Below are the code and all the weights of a small trained network. Each question names an input and a target symbol and asks about switching units off, where a switched-off unit gives its printed mean instead of its output.

import numpy as np


def w(rows, s, z=0):
    codes = np.array(rows[::2]) - 128.0
    scale = np.full(codes.shape[1], s)
    scale[-1] = z or s
    return codes * scale


def f(y):
    return np.maximum(y, 0)


def softmax(a):
    e = np.exp(a - a.max(-1, keepdims=True))
    return e / e.sum(-1, keepdims=True)


def log_softmax(a):
    a = a - a.max(-1, keepdims=True)
    return a - np.log(np.exp(a).sum(-1, keepdims=True))


def net(x, mask):
    ids = ['ΔΞΦαβελμπτ'.index(c) for c in x.split()]
    T = len(ids)
    res = E[ids] + P[:T]
    q, k, v = (res @ M[0].T for M in (Q, K, V))
    z = softmax(np.where(np.tri(T) > 0, q @ k.T / 2**0.5, -1e9)) @ v
    res = res + np.where(mask[0], z, O[0][:, -1]) @ O[0][:, :-1]
    y = f(res @ A[0][:, :-1].T + A[0][:, -1])
    res = res + np.where(mask[1:17], y, B[0][:, -1]) @ B[0][:, :-1]
    return log_softmax(res[-1] @ U[:, :-1].T + U[:, -1])


Q, K, V, O, A, B = {}, {}, {}, {}, {}, {}
E = w([
[98,66,214],'Δ',
[165,149,142],'Ξ',
[123,58,141],'Φ',
[121,128,221],'α',
[194,199,153],'β',
[207,161,69],'ε',
[248,199,35],'λ',
[183,119,63],'μ',
[99,110,52],'π',
[135,92,142],'τ',
],0.014)
P = w([
[144,102,106],'0',
[244,221,182],'1',
[206,165,185],'2',
[227,157,174],'3',
[232,156,173],'4',
[255,160,151],'5',
[237,162,208],'6',
],0.01)
Q[0] = w([
[249,151,252],'h1',
[246,170,188],'h1',
],0.012)
K[0] = w([
[53,189,58],'h1',
[8,108,74],'h1',
],0.012)
V[0] = w([
[106,116,205],'h1',
[151,250,194],'h1',
],0.019)
O[0] = w([
[181,100,250,4],'h1',
[101,203,231,31],'h1',
],0.017,0.0042)
A[0] = w([
[181,79,148,25],'n1',
[193,133,171,87],'n2',
[158,141,117,80],'n3',
[168,157,106,144],'n4',
[152,52,66,166],'n5',
[9,128,150,148],'n6',
[102,146,100,132],'n7',
[174,198,93,149],'n8',
[212,104,135,190],'n9',
[107,128,84,2],'n10',
[99,208,159,2],'n11',
[146,186,168,164],'n12',
[84,157,83,137],'n13',
[9,156,106,55],'n14',
[174,66,153,45],'n15',
[64,150,173,75],'n16',
],0.012,0.0076)
B[0] = w([
[211,117,109,149],'n1',
[96,68,101,185],'n2',
[112,119,135,141],'n3',
[84,109,180,173],'n4',
[126,227,141,251],'n5',
[178,87,105,138],'n6',
[126,86,128,166],'n7',
[110,68,156,193],'n8',
[78,164,165,193],'n9',
[114,96,187,171],'n10',
[149,120,50,155],'n11',
[60,151,126,192],'n12',
[144,41,162,189],'n13',
[192,87,163,149],'n14',
[254,145,160,152],'n15',
[112,151,71,150],'n16',
],0.0084,0.023)
U = w([
[230,109,134,71],'Δ',
[77,151,138,98],'Ξ',
[225,230,101,69],'Φ',
[103,131,247,145],'α',
[1,220,105,182],'β',
[121,82,109,148],'ε',
[109,7,138,41],'λ',
[134,119,59,255],'μ',
[130,154,59,141],'π',
[184,185,108,121],'τ',
],0.0052,0.0047)

Each question gives the input, a string of symbols that net reads in full, and the target symbol t.
The units are the heads (2 rows each of Q, K, V and O) and the neurons (one row each of A and B). Each row of codes is followed by its name. A weight is (code - 128) times the scale printed after its matrix; where a second scale follows, it is the last column's (O, A, B and U).
mask holds one flag per unit, heads first, then neurons. A switched-off unit (its flag False) gives its mean, the last column of its rows in O or B, instead of its output. The means were averaged over made-up inputs and are rounded, as every weight is.
A unit's drop is (log p(t) with every unit on - log p(t) with that unit switched off) / (log p(t) with every unit on - log p(t) with every unit switched off).
The circuit of an input: a set's keep is (log p(t) with only the set's units on - log p(t) with every unit switched off) / (log p(t) with every unit on - log p(t) with every unit switched off). Starting from the 12 units with the biggest drops (on a tie, the unit counted first), units are removed one at a time, each time the one whose removal leaves the highest keep (on an exact tie, the one counted first), for as long as the keep stays at least 0.8.
circuit, biggest first: the units of the circuit, biggest drop first
most important unit: the unit with the biggest drop
k most important neurons: the k neurons with the biggest drops, biggest first
drop of u: that unit's drop, to one decimal
input α Δ μ α Δ Δ, target α: circuit, biggest first -> (h1)
input Δ α Ξ, target Δ: circuit, biggest first -> (h1 n15)
input λ λ τ, target λ: 2 most important neurons -> (n13 n5)
input β μ Δ, target β: circuit, biggest first -> (h1 n12 n16)
input λ λ α β, target λ: 3 most important neurons -> (n13 n5 n8)
input Δ λ α α β α λ, target Δ: 2 most important neurons -> (n15 n1)
input α Ξ α α β τ, target α: 2 most important neurons -> (n9 n12)
input λ Φ α ε, target λ: 2 most important neurons -> (n13 n8)
input Φ β μ, target Φ: 2 most important neurons -> (n5 n15)
input λ π π, target λ: 3 most important neurons -> (n5 n13 n14)
input Δ Φ τ, target Δ: 2 most important neurons -> (n15 n1)
input Δ α Ξ ε α Δ α, target Δ: drop of n15 -> 0.4
input Φ α Δ α α μ Φ, target Φ: drop of n5 -> 0.3
input α Δ α α α π, target β: drop of n14 -> 0.2
input Ξ α α α β, target β: most important unit -> n13
